In the rows, 128 means zero.
Each row of numbers belongs to one of the objects below and depends on some of the facts about them. Some rows are named. Which object is each other row?

Some objects and their rows:
lidu: [118 113  98 130 139 130 127 130 131 128 118 133 146 127 106 138 120 132
 146 154 151 109 121 144 137 131 112 121 152 159 134 158 136 141 136 141
 121 132 130 133 119 144 117 110 128 121 140 106 116 140 138 116]
dubrom: [142 104 149 117 138 119 103 135 149 165 149 136 155 148  67 126  95 184
 119  92 151 113 124 136 203 137 137 168 109  99 113 125 116 132 189 164
 130 168 168 140 128  92 103  95  86 122 221 131  93 122 108 114]
pladru: [122 129 159 124 127 107 111 143 113 119 112 126 132 124 147 127 113 143
 145 112 130 142 146 146  82 128 109  99 139 128 133 123 104 129 130 144
 142  96 125 176 117 135 119 107 114 131  91  76 128 116 147 117]
klubruzal: [123 126 162 137 115 136 131 126 135 152 166 133 141 133 135 121 133 140
 146 123 126 165 135 142 157 118 116 137 115 122 100 127 131 135 127 142
 152 158 119 110 125 127 139 141 140 133 125 108 123 131  97 118]
bravaskis: [121 120 166 130 123  99 113 130 124 127 112 124 134 123 144 126 129 131
 156 138 120 141 134 147  86 127 117 114 138 114 124 123 110 129 135 141
 153 107 127 142 118 137 117 121 125 124 115  91 127 137 133 122]
sevek: [134 106 188 127 131 114 134 125 149 160 200 139 142 146  99 106 113 159
 153 141 110 133 151 133 145 131 127 162  81  95  92 108 122 131 182 159
 148 185 154  99 118 126 127 123  99 130 174  93 111 125  97 105]
faflen: [120 113  98 130 137 124 129 130 136 131 122 132 152 127 107 138 120 134
 148 152 153 110 115 144 137 133 114 119 148 161 135 160 134 141 134 140
 123 123 131 143 122 146 120 112 130 122 147 107 115 139 133 115]
nudrul: [121 125  78 137  84 137 102 132 114 118 112 116 125 111 171 163 126 132
 140  86 162 173 124 153 140 108 105 120 159 170 123 176 139 123  81 120
 150 105  92 181 137 106 149 130 169 127  94 121 137 127 118 131]
sakazun: [127 130 116 134 114 129 125 139 130 149 147 125 145 131 146 120 116 147
 146  89 126 141 145 148 153 116 115 135 120 143 109 137 118 130 144 140
 137 153 134 129 123 115 148 122 133 129 104  92 122 111 107 123]
droskas: [144 114  95 141 129 131 116 134 138 129 109 127 126 128 103 139 128 156
 156 123 131 142 149 137 155 122 123 147 107 115 103 130 144 139 132 142
 145 132 118 121 133 121 155 142 136 113 144 122 126 130 126 128]
lokludrik: [110 113  97 129 140 128 126 129 132 131 126 132 147 125 104 140 116 132
 150 156 150 112 114 144 144 133 114 122 150 161 134 162 139 140 139 139
 120 124 129 139 121 146 115 108 131 121 148 104 117 137 142 116]
fostar: [152 135 111 136 130 132 117 123 136 155 112 129 148 132 147 122 110 150
 108 105 151 139 132 146 154 125 126 133 120 123 112 119 125 132 102 141
 125 135 139 130 135 112 127 119 140 114 118 139 117 136 112 134]
gagagis: [142  83 174 118 120  99 111 128 147 135 202 129 126 142  90 129  89 175
 142 151 133 113 140 136 116 141 128 184  76  93 105 127 133 119 199 157
 154 167 149 139 117 127 122  95  92 123 208 115 112 106 111  98]
nugas: [117 110 104 129 137 127 128 128 131 132 124 132 147 128 106 141 119 129
 148 151 150 116 117 144 139 131 114 118 144 153 130 155 135 143 136 138
 126 124 129 137 120 143 115 112 130 120 154 113 118 136 137 116]
bidus: [134 126 144 135 119 115 110 132 128 139 131 124 122 126 138 128 115 147
 138 113 130 142 137 144 118 122 119 133 113 111 114 116 113 127 130 140
 155 124 123 133 124 121 137 124 129 121 117 109 128 125 119 124]
siplil: [150 112  84 141 136 127 103 123 146 141 108 130 151 129 101 139 126 158
 137 127 140 133 138 142 176 122 130 152 122 129 114 143 142 135 121 140
 125 138 142 111 150  93 122 128 138  99 139 146 115 153 119 142]
suni: [120 106 236 131 161 111 148 113 142 155 156 132 142 138 125 115  74 109
 164 224  92  99 125 131  63 157 124 127  71  92 136  65  97 129 153 158
 157 154 143  95  97 180 126  97  66 114 199  76 120 140 167  95]
keten: [114 110  92 131 141 127 131 128 133 127 117 133 143 126 106 139 119 135
 150 154 152 112 118 142 139 132 113 122 148 162 133 162 138 139 138 139
 122 123 128 136 123 151 116 110 130 121 151 103 116 141 135 115]
firon: [119 121 176 130 119 104 119 124 125 127 137 127 130 124 139 119 132 127
 148 154 129 146 133 145  80 126 111 112 135 112 122 130 123 129 125 139
 160 113 116 142 117 153 115 124 131 130 117  91 129 136 125 113]
gebotu: [143  91 200 124 135  84 132 116 148 131 173 136 143 138 113 108 102 135
 164 176  85 104 162 144  54 139 124 152  84 114 117 111 107 125 200 153
 154 155 174 128 106 139 112  97  89 115 140  87 120 127 143 112]

Some facts about the objects:
skufas Ω:zepam Φ:c ε:16
vokir Ω:radra Φ:b ε:662
grusko Ω:greplir Φ:a ε:298
klututre Ω:flodres Φ:b ε:298
kloklatri Ω:plazum Φ:d ε:699
drusko Ω:litro Φ:b ε:16 κ:britoplal
skefluk Ω:flodres Φ:c ε:298 κ:klututre
steplenim Ω:faflen Φ:b ε:699 κ:plibik
trevus Ω:lidu Φ:a ε:298 κ:zibos
trefe Ω:mesta Φ:e ε:298
plafotrik Ω:belur Φ:c ε:16
basi Ω:belur Φ:f ε:298 κ:plafotrik
fliklale Ω:flafler Φ:a ε:16
nistul Ω:faflen Φ:f ε:298
rurar Ω:boklen Φ:a ε:298
banel Ω:radra Φ:d ε:662
pleskir Ω:gizas Φ:e ε:16
pladru Ω:boklen Φ:d ε:298
tuni Ω:boklen Φ:f ε:298 κ:rurar
paman Ω:flafler Φ:c ε:662 κ:grestadis, tufem, flofak
droskas Ω:gutas Φ:a ε:662 κ:senapu
goklek Ω:gutas Φ:b ε:298
gekin Ω:keten Φ:c ε:298
ninibil Ω:befli Φ:a ε:298 κ:bravaskis, tonurus
tabonik Ω:grobrakom Φ:b ε:699 κ:plama
dezi Ω:talu Φ:d ε:662
plizem Ω:skestel Φ:e ε:298 κ:livom
pufin Ω:belur Φ:d ε:16 κ:vugam
guvas Ω:lokludrik Φ:a ε:16 κ:kligrin, tistos
dotus Ω:zepomu Φ:f ε:298
skekas Ω:lidu Φ:d ε:298
floken Ω:flodres Φ:c ε:298
lugal Ω:nagam Φ:f ε:662
pudil Ω:flaseflal Φ:c ε:662 κ:fulabrim
kleti Ω:mesta Φ:d ε:699 κ:trefe
kiplatus Ω:litro Φ:e ε:298 κ:nolir
stonal Ω:keten Φ:d ε:298
stusen Ω:boklen Φ:a ε:298 κ:rurar, brifa
dubrom Ω:plazum Φ:f ε:699 κ:vosal
sakazun Ω:flafler Φ:d ε:662
tetrom Ω:belur Φ:f ε:16
buge Ω:litro Φ:f ε:16
stadral Ω:plazum Φ:a ε:699 κ:vosu
gabri Ω:flafler Φ:d ε:699 κ:tufem
sado Ω:zepomu Φ:d ε:298
sosul Ω:zaki Φ:a ε:298
leplo Ω:gizas Φ:b ε:699 κ:draran
plama Ω:grobrakom Φ:d ε:16
boto Ω:zepomu Φ:e ε:662
firon Ω:flodres Φ:b ε:298
mabrom Ω:talu Φ:d ε:298 κ:sadem
puneklel Ω:fatresir Φ:d ε:699 κ:gridrevem
plagal Ω:boklen Φ:f ε:298
flezer Ω:mesta Φ:c ε:298
nudrul Ω:skibrul Φ:e ε:16
vugam Ω:belur Φ:f ε:16
trisene Ω:zepomu Φ:a ε:16 κ:bupes, grifis
klubruzal Ω:tiflek Φ:b ε:662
gadak Ω:plazum Φ:f ε:662
nakom Ω:gizas Φ:f ε:16 κ:draran
bipan Ω:mesta Φ:e ε:699 κ:trefe
naduplum Ω:keten Φ:d ε:298 κ:gekin
grenuk Ω:zepomu Φ:a ε:699
doskos Ω:tiflek Φ:a ε:699
grifis Ω:zepomu Φ:d ε:298
memuk Ω:radra Φ:b ε:662
rinipak Ω:belur Φ:b ε:16
plupos Ω:vutel Φ:b ε:16
klekle Ω:tiflek Φ:f ε:699
stonomi Ω:vutel Φ:b ε:16
pidro Ω:grobrakom Φ:c ε:16 κ:feplik
momikel Ω:fatresir Φ:d ε:298 κ:buplel
tufem Ω:flafler Φ:c ε:16
bibi Ω:gizas Φ:e ε:298 κ:dragem, brolon
fulabrim Ω:flaseflal Φ:b ε:298 κ:pudil
tela Ω:lokludrik Φ:f ε:699 κ:tistos
kligrin Ω:lokludrik Φ:d ε:16 κ:tistos
boklim Ω:pafitu Φ:c ε:699 κ:flaka
tonurus Ω:befli Φ:a ε:298 κ:ninibil
bonur Ω:pafitu Φ:c ε:699 κ:kupi, takor
flipupom Ω:grobrakom Φ:c ε:662 κ:tuzan
takor Ω:pafitu Φ:b ε:699 κ:bonur
kupi Ω:pafitu Φ:a ε:699
bupes Ω:zepomu Φ:d ε:662 κ:grifis
mestok Ω:radra Φ:b ε:699
zure Ω:flodres Φ:d ε:298
ladubrek Ω:gutas Φ:d ε:298 κ:droskas
kludrugil Ω:skibrul Φ:c ε:662 κ:flizos
ginok Ω:fatresir Φ:c ε:16 κ:plabis
dragem Ω:gizas Φ:a ε:16 κ:nakom
druklem Ω:plazum Φ:a ε:699 κ:ziplagri
senapu Ω:gutas Φ:b ε:298
relum Ω:grobrakom Φ:c ε:16
brolon Ω:gizas Φ:c ε:16
flizos Ω:skibrul Φ:f ε:662 κ:trevil
lodro Ω:plazum Φ:f ε:298 κ:druklem
kegroke Ω:belur Φ:e ε:16
stamal Ω:gizas Φ:c ε:16 κ:leplo
feplik Ω:grobrakom Φ:a ε:699
ronu Ω:plazum Φ:a ε:699
duste Ω:gutas Φ:e ε:16 κ:ladubrek, senapu
tistos Ω:lokludrik Φ:d ε:16 κ:tela
klinu Ω:flafler Φ:b ε:699
britoplal Ω:litro Φ:c ε:16
sadem Ω:talu Φ:d ε:16 κ:drosek
brebrakas Ω:litro Φ:b ε:298
drosu Ω:mesta Φ:e ε:298
drosek Ω:talu Φ:d ε:16 κ:sadem, mabrom
siplil Ω:pafitu Φ:a ε:699
klober Ω:flodres Φ:c ε:699
desuk Ω:belur Φ:f ε:16 κ:tetrom
grefil Ω:skestel Φ:b ε:16
flofak Ω:flafler Φ:c ε:662 κ:fliklale
gragrum Ω:nugas Φ:b ε:16
sevek Ω:tiflek Φ:b ε:662 κ:doskos
brifa Ω:boklen Φ:d ε:298 κ:kegrovil, rurar
kegrovil Ω:boklen Φ:d ε:298
gimol Ω:vutel Φ:b ε:16
gagagis Ω:lokludrik Φ:c ε:16 κ:tela
plabis Ω:fatresir Φ:d ε:699
trogukul Ω:gizas Φ:b ε:16 κ:ruklon, draran
tigun Ω:lidu Φ:a ε:699 κ:trevus
bidus Ω:klekos Φ:b ε:16
sosok Ω:lokludrik Φ:c ε:16
tidrok Ω:boklen Φ:c ε:298
difal Ω:mesta Φ:f ε:298
ruklon Ω:gizas Φ:b ε:298
zibos Ω:lidu Φ:a ε:699 κ:trevus
brustor Ω:mesta Φ:e ε:298
grero Ω:radra Φ:e ε:662
zuzugrel Ω:flaseflal Φ:f ε:16
fitrun Ω:skestel Φ:f ε:298 κ:plifles
flogafi Ω:flodres Φ:d ε:298 κ:skefluk
tuzan Ω:grobrakom Φ:f ε:16
suni Ω:fatresir Φ:f ε:298 κ:buplel
tutrepor Ω:zepomu Φ:d ε:699
didi Ω:zepomu Φ:b ε:298 κ:tutrepor
stigo Ω:skibrul Φ:c ε:662 κ:nudrul
fuflus Ω:gutas Φ:a ε:699
gridotrun Ω:bomak Φ:b ε:662
fluklor Ω:mesta Φ:c ε:699
gridrevem Ω:fatresir Φ:e ε:699
gebotu Ω:nugas Φ:e ε:298 κ:gragrum
stubu Ω:zepam Φ:a ε:16 κ:brosak
flaka Ω:pafitu Φ:a ε:699
fostar Ω:flife Φ:b ε:699
buplel Ω:fatresir Φ:a ε:16
dridramak Ω:skestel Φ:d ε:298
tribra Ω:fatresir Φ:e ε:699
plasker Ω:flafler Φ:c ε:699 κ:grestadis
klalaskik Ω:fatresir Φ:c ε:699
ziplagri Ω:plazum Φ:d ε:298
vosal Ω:plazum Φ:a ε:699 κ:stadral
nupu Ω:flodres Φ:a ε:699
livom Ω:skestel Φ:d ε:16 κ:grefil, grozu
zagome Ω:skibrul Φ:b ε:16 κ:flizos
mizor Ω:keten Φ:e ε:16
brosak Ω:zepam Φ:f ε:16 κ:stubu
grestadis Ω:flafler Φ:e ε:298 κ:flofak
suluk Ω:keten Φ:a ε:298 κ:stonal
zelur Ω:flaseflal Φ:c ε:16
stugasto Ω:skestel Φ:f ε:298
dofli Ω:boklen Φ:f ε:298
trevil Ω:skibrul Φ:c ε:699 κ:nudrul, plastestok, zagome
grozu Ω:skestel Φ:f ε:298 κ:plizem, stugasto
draran Ω:gizas Φ:c ε:16
festol Ω:keten Φ:e ε:298 κ:stonal
plibik Ω:faflen Φ:e ε:699 κ:steplenim
gridror Ω:bomak Φ:a ε:662
drodro Ω:nagam Φ:d ε:662 κ:vuzes
flimus Ω:belur Φ:a ε:16 κ:tetrom
givur Ω:vutel Φ:e ε:298
bravaskis Ω:befli Φ:b ε:298 κ:tonurus
vuzes Ω:nagam Φ:a ε:699 κ:drodro
trupe Ω:skestel Φ:a ε:298
posta Ω:skestel Φ:a ε:16
dride Ω:lidu Φ:f ε:298 κ:trevus
fliban Ω:fatresir Φ:b ε:699 κ:puneklel
plenuk Ω:boklen Φ:e ε:298 κ:rurar, tuni, tidrok
nolir Ω:litro Φ:c ε:16 κ:drusko
tabraron Ω:vutel Φ:c ε:699 κ:givur
plastestok Ω:skibrul Φ:e ε:298
plaflafil Ω:talu Φ:a ε:662
klafas Ω:belur Φ:d ε:16
tastalan Ω:flafler Φ:f ε:699
dregrum Ω:radra Φ:a ε:16 κ:memuk
vosu Ω:plazum Φ:a ε:699 κ:ziplagri
plifles Ω:skestel Φ:a ε:298 κ:trupe

Rows to name:
No name comes twice in this set of rows, the named rows included.
[136 129  99 135 130 135 118 126 138 158 103 133 154 134 113 129 123 146
 114  90 156 119 113 146 193 124 129 128 140 138 119 138 113 136 134 142
 129 143 143 125 121 108 123 115 137 117 166 148 110 137 117 132]  tastalan
[149 137  99 130 125 135 127 131 132 154 136 129 154 131 151 114 111 146
 108  97 154 131 136 150 149 120 120 136 127 154 116 137 118 134 116 141
 111 138 145 142 133 114 127 107 137 119  90 118 113 117 112 133]  kloklatri
[119 129  78 142 100 134 108 132 118 122  86 120 125 112 150 155 144 122
 143  86 145 153 122 150 140 112 109 102 159 165 127 167 120 131  97 121
 152 112  98 141 121 114 143 139 169 124 109 125 139 135 126 132]  tufem
[146 156  55 169 163 159 164 111 142 147  52 141 154 117 121 129 169  81
 149 135 105 132 161 145 155 110 124  96 153 184 127 119 101 155  76 120
 112 138 142  36 125 104 140 169 168  88  52 136 140 197 154 171]  feplik
[155  72 155 123 132  88 105 130 153 122 180 123 117 139  77 124  90 184
 143 172 130 106 143 131  97 144 133 204  67  73 101 119 153 118 190 157
 148 146 143 132 127 142 131 104 102 110 199 131 113 105 109  98]  guvas
[141 138 108 146 143 143 155 129 134 147 101 137 141 130 117 124 122 120
 158 116 101 110 164 138 142 124 121 114 105 149 117 102  93 143 137 142
 129 149 141  88 107 127 163 133 125 111 117 101 134 135 151 135]  pudil
[141 136 107 132 134 142 118 133 128 154  90 132 148 132 124 138 104 145
 105  87 162 120 113 144 183 131 125 121 134 134 125 117 116 138 110 143
 129 136 134 142 124 125 136 110 131 114 164 138 116 133 129 133]  klekle
[125 135 111 163 143 159 134 116 129 138  83 126 134 109 156 164 126  89
 175 166 106 173 140 134 112 121 115 101 121 148 139 106 111 143  45 123
 149 120 100  90 136 123 154 158 138  96  91 110 145 177 161 139]  buplel
[144  94 111 134 109 107 101 130 137 113 145 115 114 124 118 143 119 157
 142 146 147 147 124 141 125 126 123 168 111 106 110 154 162 122 131 136
 156 124 110 145 137 128 140 128 148 113 155 140 128 126 111 117]  stubu
[133 164  56 150 128 153 130 130 123 155  74 128 169 117 175 135 128 114
 127  71 141 149 135 155 162 107 114 102 166 193 133 141  95 139  66 123
 109 130 132 111 136  89 136 131 159 111  43 112 125 147 122 156]  tutrepor

Now the same objects, written a new way:
Named rows:
sakazun: [116 173 149 120 154 148 131 125 135  63 143 122 151 107]
plupos: [ 97 125 165 127 190 126 149 118 114  32 124 109 142 132]
vokir: [107 164 146 111 171 133 122 136 131  51 147 124 164 108]
takor: [ 89 149 177 114 187 149  89 124 129  62 101 112 159 117]
ronu: [104 133 146 120 163 121 133 125 110  55 133 135 176  96]
ladubrek: [126 134 175 109 178 171  99 131 134  78  99 106 136 116]
dragem: [ 94 108 188 115 192 147 111 102 102  63  88 111 151 132]
plasker: [ 97 161 174 115 168 154 105 108 137  84  99 101 144 110]
skufas: [102 134 160 125 180 127 164 112 118  56 118 104 125 121]
duste: [100 121 187 126 183 155 124 102 117  72  80 117 125 123]
fitrun: [122 134 170 108 163 176  99 130 123  79 102  85 140 120]
bipan: [102 152 175 116 168 157 105 111 126  84  96 131 139 106]
pafitu: [124 132 166 134 178 155 142 122 119  66 152 131 113 102]
stonomi: [ 96 125 165 127 191 127 150 119 115  31 124 109 142 132]
boklim: [ 95 157 170 112 172 146 106 117 132  82  99 109 140 105]
klalaskik: [109 169 156 113 165 127 146 121 129  67 135 117 141 108]
flodres: [125 132 166 133 178 155 143 121 119  66 153 131 114 102]
fuflus: [105 146 150 110 167 129 132 117 108  58 140 134 166 112]
stugasto: [132 141 146 114 156 158 140 136 117  64 137  94 141 118]
gutas: [125 132 167 134 178 156 142 122 119  66 152 131 113 102]

Which object is each row?
No name comes twice in this set of rows, the named rows included.
[102 152 178 119 172 161 103 111 126  88  92 129 141 105]  plibik
[105 131 167 132 178 135 160 116 115  46 115 114 127 125]  plama
[116 129 179 109 202 172  97 141 132  71 103  95 161 124]  bravaskis
[104 137 164 129 175 135 164 104 123  55 121  96 129 128]  tufem
[ 90 148 174 113 183 145  93 123 129  58 105 114 157 116]  tabonik
[124 117 170  96 180 160  93 123 117  74 112 115 158 122]  suluk
[130 138 181 105 176 167 102 129 134  75 105 106 134 121]  momikel
[126 138 169 138 169 165 142 109 126  65 159 119 119 111]  flafler
[105 146 169 100 172 154  83 119 118  81 111 127 172 108]  droskas
[ 98 157 168 107 178 149  83 130 135  65 113 116 163 110]  sevek
[ 96 139 176 107 179 151  92 112 111  75 101 123 167 113]  vuzes
[131 126 143 106 166 152 132 119 117  60 147 115 163 124]  trupe
[ 97 131 190 117 186 142 127 105 124  69  87  95 124 129]  ginok
[ 19  68 212  77 113 144  98 124 170  44 102 140  81 150]  tistos

